Here is a tiny trained network, its code and every weight. The questions are about switching its units off for an input and a target symbol, where a switched-off unit gives its printed mean instead of its output.

import numpy as np


def w(rows, s, z=0):
    codes = np.array(rows[::2]) - 128.0
    scale = np.full(codes.shape[1], s)
    scale[-1] = z or s
    return codes * scale


def f(y):
    return np.maximum(y, 0)


def softmax(a):
    e = np.exp(a - a.max(-1, keepdims=True))
    return e / e.sum(-1, keepdims=True)


def log_softmax(a):
    a = a - a.max(-1, keepdims=True)
    return a - np.log(np.exp(a).sum(-1, keepdims=True))


def net(x, mask):
    ids = ['γδημτφ'.index(c) for c in x.split()]
    T = len(ids)
    res = E[ids] + P[:T]
    r = res
    for j in range(2):
        rows = slice(3 * j, 3 * j + 3)
        q, k, v = (r @ M[0][rows].T for M in (Q, K, V))
        z = softmax(np.where(np.tri(T) > 0, q @ k.T / 3**0.5, -1e9)) @ v
        o = O[0][rows]
        res = res + np.where(mask[j], z, o[:, -1]) @ o[:, :-1]
    y = f(res @ A[0][:, :-1].T + A[0][:, -1])
    res = res + np.where(mask[2:26], y, B[0][:, -1]) @ B[0][:, :-1]
    return log_softmax(res[-1] @ U[:, :-1].T + U[:, -1])


Q, K, V, O, A, B = {}, {}, {}, {}, {}, {}
E = w([
[52,176,164,38],'γ',
[163,109,166,156],'δ',
[94,15,83,103],'η',
[113,3,58,85],'μ',
[119,70,196,174],'τ',
[119,58,89,123],'φ',
],0.018)
P = w([
[152,118,20,108],'0',
[164,161,38,223],'1',
[144,107,59,129],'2',
[184,136,79,122],'3',
[156,123,128,115],'4',
[183,112,114,85],'5',
[179,128,149,115],'6',
[149,102,190,102],'7',
[225,107,131,71],'8',
[150,117,255,136],'9',
[194,97,183,85],'10',
],0.0093)
Q[0] = w([
[140,127,173,72],'h0',
[101,253,150,129],'h0',
[129,80,158,59],'h0',
[102,153,139,84],'h1',
[52,84,179,154],'h1',
[61,152,86,186],'h1',
],0.012)
K[0] = w([
[220,97,161,135],'h0',
[134,29,101,155],'h0',
[146,129,180,145],'h0',
[81,165,82,152],'h1',
[248,203,109,78],'h1',
[223,122,66,144],'h1',
],0.013)
V[0] = w([
[170,173,192,142],'h0',
[18,166,122,96],'h0',
[20,147,168,37],'h0',
[127,2,88,123],'h1',
[33,89,86,86],'h1',
[182,225,60,68],'h1',
],0.0099)
O[0] = w([
[166,120,2,171,128],'h0',
[71,120,153,147,39],'h0',
[79,84,108,136,102],'h0',
[81,103,160,79,254],'h1',
[127,52,162,148,243],'h1',
[241,108,100,80,105],'h1',
],0.012,0.0029)
A[0] = w([
[19,176,101,117,254],'n0',
[181,140,68,142,175],'n1',
[57,173,75,51,65],'n2',
[152,173,125,70,79],'n3',
[78,147,99,144,73],'n4',
[88,177,126,72,153],'n5',
[129,128,199,252,146],'n6',
[67,148,126,132,240],'n7',
[214,124,78,147,169],'n8',
[104,181,155,171,176],'n9',
[197,71,60,170,172],'n10',
[120,203,128,39,74],'n11',
[168,166,94,125,77],'n12',
[109,132,76,44,34],'n13',
[49,187,137,136,194],'n14',
[183,161,143,125,185],'n15',
[78,136,152,217,118],'n16',
[81,177,185,165,99],'n17',
[162,182,117,170,214],'n18',
[158,37,139,104,109],'n19',
[142,206,191,142,124],'n20',
[115,125,210,255,71],'n21',
[133,196,113,195,179],'n22',
[136,64,153,146,122],'n23',
],0.011,0.0059)
B[0] = w([
[119,143,110,159,190],'n0',
[94,85,101,106,188],'n1',
[34,254,70,140,146],'n2',
[158,80,151,205,168],'n3',
[144,129,209,74,136],'n4',
[92,85,35,210,158],'n5',
[121,108,82,196,201],'n6',
[53,149,126,182,185],'n7',
[139,100,119,91,219],'n8',
[13,171,94,45,146],'n9',
[136,88,138,122,225],'n10',
[87,100,35,207,172],'n11',
[156,149,165,202,154],'n12',
[51,211,173,150,156],'n13',
[80,142,44,158,155],'n14',
[97,100,148,108,212],'n15',
[106,58,151,38,166],'n16',
[74,160,199,130,148],'n17',
[74,109,60,95,184],'n18',
[89,190,158,143,254],'n19',
[110,61,155,77,173],'n20',
[65,162,91,81,184],'n21',
[48,129,49,109,151],'n22',
[127,203,151,145,225],'n23',
],0.0069,0.0098)
U = w([
[127,202,63,245,182],'γ',
[156,164,155,227,170],'δ',
[162,70,81,90,198],'η',
[151,147,158,111,52],'μ',
[165,87,95,254,3],'τ',
[157,166,141,118,87],'φ',
],0.0093,0.0053)

Each question gives the input, a string of symbols that net reads in full, and the target symbol t.
The units are the heads (3 rows each of Q, K, V and O) and the neurons (one row each of A and B). Each row of codes is followed by its name. A weight is (code - 128) times the scale printed after its matrix; where a second scale follows, it is the last column's (O, A, B and U).
mask holds one flag per unit, heads first, then neurons. A switched-off unit (its flag False) gives its mean, the last column of its rows in O or B, instead of its output. The means were averaged over made-up inputs and are rounded, as every weight is.
A unit's drop is (log p(t) with every unit on - log p(t) with that unit switched off) / (log p(t) with every unit on - log p(t) with every unit switched off).
The circuit of an input: a set's keep is (log p(t) with only the set's units on - log p(t) with every unit switched off) / (log p(t) with every unit on - log p(t) with every unit switched off). Starting from the 12 units with the biggest drops (on a tie, the unit counted first), units are removed one at a time, each time the one whose removal leaves the highest keep (on an exact tie, the one counted first), for as long as the keep stays at least 0.8.
circuit, biggest first: the units of the circuit, biggest drop first
k most important neurons: the k neurons with the biggest drops, biggest first
which heads matter: for each layer, one digit per head in row order, 1 if its drop is at least 0.15 and else 0, layers parted by /
drop when u is switched off: that unit's drop, to one decimal
input γ μ μ, target γ: circuit, biggest first	(h0; n7; n2)
input τ δ δ δ δ δ δ η μ τ δ, target γ: circuit, biggest first	(h1; n14)
input μ τ δ μ γ τ δ δ τ γ φ, target τ: circuit, biggest first	(h0)
input δ μ φ φ δ δ η δ γ, target γ: circuit, biggest first	(n11; n2)
input φ γ φ δ γ μ φ γ δ τ, target γ: circuit, biggest first	(n6; n21)
input η δ δ η δ δ τ, target η: 2 most important neurons	(n19; n23)
input η δ μ γ γ γ γ η, target τ: circuit, biggest first	(h0; h1)
input δ τ η, target γ: which heads matter	01
input γ δ δ δ φ, target γ: 2 most important neurons	(n7; n0)
input μ γ δ δ τ η τ γ μ γ, target η: 3 most important neurons	(n20; n19; n23)
input τ η δ τ τ μ μ μ δ τ, target η: 2 most important neurons	(n19; n20)
input μ γ γ, target δ: 2 most important neurons	(n11; n5)
input γ δ μ η φ μ, target δ: 2 most important neurons	(n19; n23)
input δ δ μ δ μ η δ τ τ τ τ, target γ: circuit, biggest first	(h1)
input φ η μ φ, target μ: circuit, biggest first	(h0; h1)
input η δ δ γ μ γ δ δ δ δ, target η: drop when h1 is switched off	0.2
input δ γ τ δ τ δ δ δ η φ μ, target γ: drop when h0 is switched off	0.3
input τ δ γ η δ τ φ, target γ: drop when n7 is switched off	0.2
